Here is a tiny trained network, its code and every weight. The questions are about switching its units off for an input and a target symbol, where a switched-off unit gives its printed mean instead of its output.

import numpy as np


def w(rows, s, z=0):
    codes = np.array(rows[::2]) - 128.0
    scale = np.full(codes.shape[1], s)
    scale[-1] = z or s
    return codes * scale


def norm(h):
    return h / np.sqrt((h * h).mean(-1, keepdims=True) + 1e-5)


def f(y):
    return np.maximum(y, 0)


def softmax(a):
    e = np.exp(a - a.max(-1, keepdims=True))
    return e / e.sum(-1, keepdims=True)


def log_softmax(a):
    a = a - a.max(-1, keepdims=True)
    return a - np.log(np.exp(a).sum(-1, keepdims=True))


def net(x, mask):
    ids = ['Ξεηθσφ'.index(c) for c in x.split()]
    T = len(ids)
    res = E[ids] + P[:T]
    r = norm(res)
    for j in range(2):
        rows = slice(2 * j, 2 * j + 2)
        q, k, v = (r @ M[0][rows].T for M in (Q, K, V))
        z = softmax(np.where(np.tri(T) > 0, q @ k.T / 2**0.5, -1e9)) @ v
        o = O[0][rows]
        res = res + np.where(mask[j], z, o[:, -1]) @ o[:, :-1]
    y = f(norm(res) @ A[0][:, :-1].T + A[0][:, -1])
    res = res + np.where(mask[2:18], y, B[0][:, -1]) @ B[0][:, :-1]
    return log_softmax(norm(res)[-1] @ U[:, :-1].T + U[:, -1])


Q, K, V, O, A, B = {}, {}, {}, {}, {}, {}
E = w([
[148,68,177,58,205],'Ξ',
[92,167,152,111,59],'ε',
[89,115,85,129,189],'η',
[104,163,148,126,111],'θ',
[58,180,143,161,73],'σ',
[68,8,157,209,143],'φ',
],0.012)
P = w([
[254,120,124,154,134],'0',
[50,129,112,74,84],'1',
[55,145,119,74,78],'2',
[139,153,87,134,125],'3',
[157,147,104,99,131],'4',
[70,109,117,75,123],'5',
[89,127,142,68,142],'6',
[141,140,120,79,142],'7',
[129,144,133,80,151],'8',
[88,132,127,125,122],'9',
[100,136,132,111,122],'10',
],0.0084)
Q[0] = w([
[66,159,193,87,61],'head 0',
[105,141,151,132,151],'head 0',
[150,93,142,165,181],'head 1',
[2,186,208,83,60],'head 1',
],0.01)
K[0] = w([
[247,155,91,217,152],'head 0',
[155,185,183,92,154],'head 0',
[70,110,95,76,206],'head 1',
[234,142,107,181,149],'head 1',
],0.011)
V[0] = w([
[108,126,131,10,98],'head 0',
[51,104,144,135,75],'head 0',
[155,39,191,111,119],'head 1',
[69,125,108,106,182],'head 1',
],0.012)
O[0] = w([
[139,22,124,117,122,151],'head 0',
[95,106,248,66,114,110],'head 0',
[171,120,119,55,64,206],'head 1',
[38,175,49,107,121,1],'head 1',
],0.012,0.0055)
A[0] = w([
[128,162,141,149,137,3],'neuron 0',
[121,105,104,124,86,183],'neuron 1',
[75,112,103,87,143,169],'neuron 2',
[101,86,134,151,184,104],'neuron 3',
[138,234,158,159,138,95],'neuron 4',
[105,187,8,106,144,14],'neuron 5',
[183,124,161,68,128,87],'neuron 6',
[152,118,175,125,93,94],'neuron 7',
[119,54,112,109,145,121],'neuron 8',
[115,103,147,109,91,96],'neuron 9',
[143,106,90,96,150,211],'neuron 10',
[87,114,131,51,128,86],'neuron 11',
[78,101,116,68,121,71],'neuron 12',
[143,97,164,122,227,114],'neuron 13',
[70,118,149,109,171,86],'neuron 14',
[128,129,121,194,208,15],'neuron 15',
],0.016,0.0037)
B[0] = w([
[139,109,105,140,192,133],'neuron 0',
[196,81,187,95,195,186],'neuron 1',
[164,168,73,244,132,202],'neuron 2',
[60,109,94,24,124,181],'neuron 3',
[109,61,91,22,210,178],'neuron 4',
[1,89,214,220,100,181],'neuron 5',
[72,131,136,245,110,253],'neuron 6',
[123,186,115,193,146,242],'neuron 7',
[119,122,107,57,243,221],'neuron 8',
[159,111,111,163,166,207],'neuron 9',
[103,35,80,99,158,176],'neuron 10',
[143,101,197,209,104,214],'neuron 11',
[193,131,115,251,125,210],'neuron 12',
[37,132,124,107,33,203],'neuron 13',
[143,176,183,124,27,190],'neuron 14',
[129,135,97,52,27,139],'neuron 15',
],0.0061,0.0076)
U = w([
[202,106,58,117,209,250],'Ξ',
[72,91,211,84,241,200],'ε',
[29,196,56,199,158,142],'η',
[122,78,57,122,4,54],'θ',
[78,185,182,56,57,198],'σ',
[168,156,203,255,98,38],'φ',
],0.0077,0.0026)

Each question gives the input, a string of symbols that net reads in full, and the target symbol t.
The units are the heads (2 rows each of Q, K, V and O) and the neurons (one row each of A and B). Each row of codes is followed by its name. A weight is (code - 128) times the scale printed after its matrix; where a second scale follows, it is the last column's (O, A, B and U).
mask holds one flag per unit, heads first, then neurons. A switched-off unit (its flag False) gives its mean, the last column of its rows in O or B, instead of its output. The means were averaged over made-up inputs and are rounded, as every weight is.
A unit's drop is (log p(t) with every unit on - log p(t) with that unit switched off) / (log p(t) with every unit on - log p(t) with every unit switched off).
The circuit of an input: a set's keep is (log p(t) with only the set's units on - log p(t) with every unit switched off) / (log p(t) with every unit on - log p(t) with every unit switched off). Starting from the 12 units with the biggest drops (on a tie, the unit counted first), units are removed one at a time, each time the one whose removal leaves the highest keep (on an exact tie, the one counted first), for as long as the keep stays at least 0.8.
units of the circuit, in order: the units of the circuit, biggest drop first
top k neurons: the k neurons with the biggest drops, biggest first
which heads matter: for each layer, one digit per head in row order, 1 if its drop is at least 0.15 and else 0, layers parted by /
drop of u: that unit's drop, to one decimal
input ε η φ η ε φ η η Ξ, target η: units of the circuit, in order	[head 1]
input φ η σ ε φ σ η, target φ: top 3 neurons	[neuron 12; neuron 11; neuron 2]
input σ φ ε Ξ η ε θ, target ε: top 2 neurons	[neuron 4; neuron 0]
input σ ε Ξ θ ε ε Ξ ε, target ε: units of the circuit, in order	[head 0; neuron 4]
input θ Ξ θ, target Ξ: units of the circuit, in order	[head 0; head 1; neuron 4]
input ε η ε φ ε φ φ φ Ξ, target φ: units of the circuit, in order	[head 1; neuron 12; neuron 11]
input θ ε φ, target θ: top 2 neurons	[neuron 15; neuron 6]
input θ φ ε ε φ φ ε η η η φ, target η: top 2 neurons	[neuron 2; neuron 3]
input ε σ ε Ξ φ, target ε: which heads matter	10
input Ξ ε φ, target Ξ: which heads matter	11
input ε φ φ, target ε: which heads matter	00
input Ξ σ ε Ξ σ φ η ε ε, target θ: drop of head 0	0.6
input θ ε φ η ε σ, target Ξ: drop of head 1	0.9
input η ε η η η η, target η: drop of neuron 2	0.4
input Ξ ε ε σ, target θ: top neuron	[neuron 6]
input η ε ε, target η: drop of neuron 2	0.0
input ε σ η Ξ η, target η: top 2 neurons	[neuron 2; neuron 12]
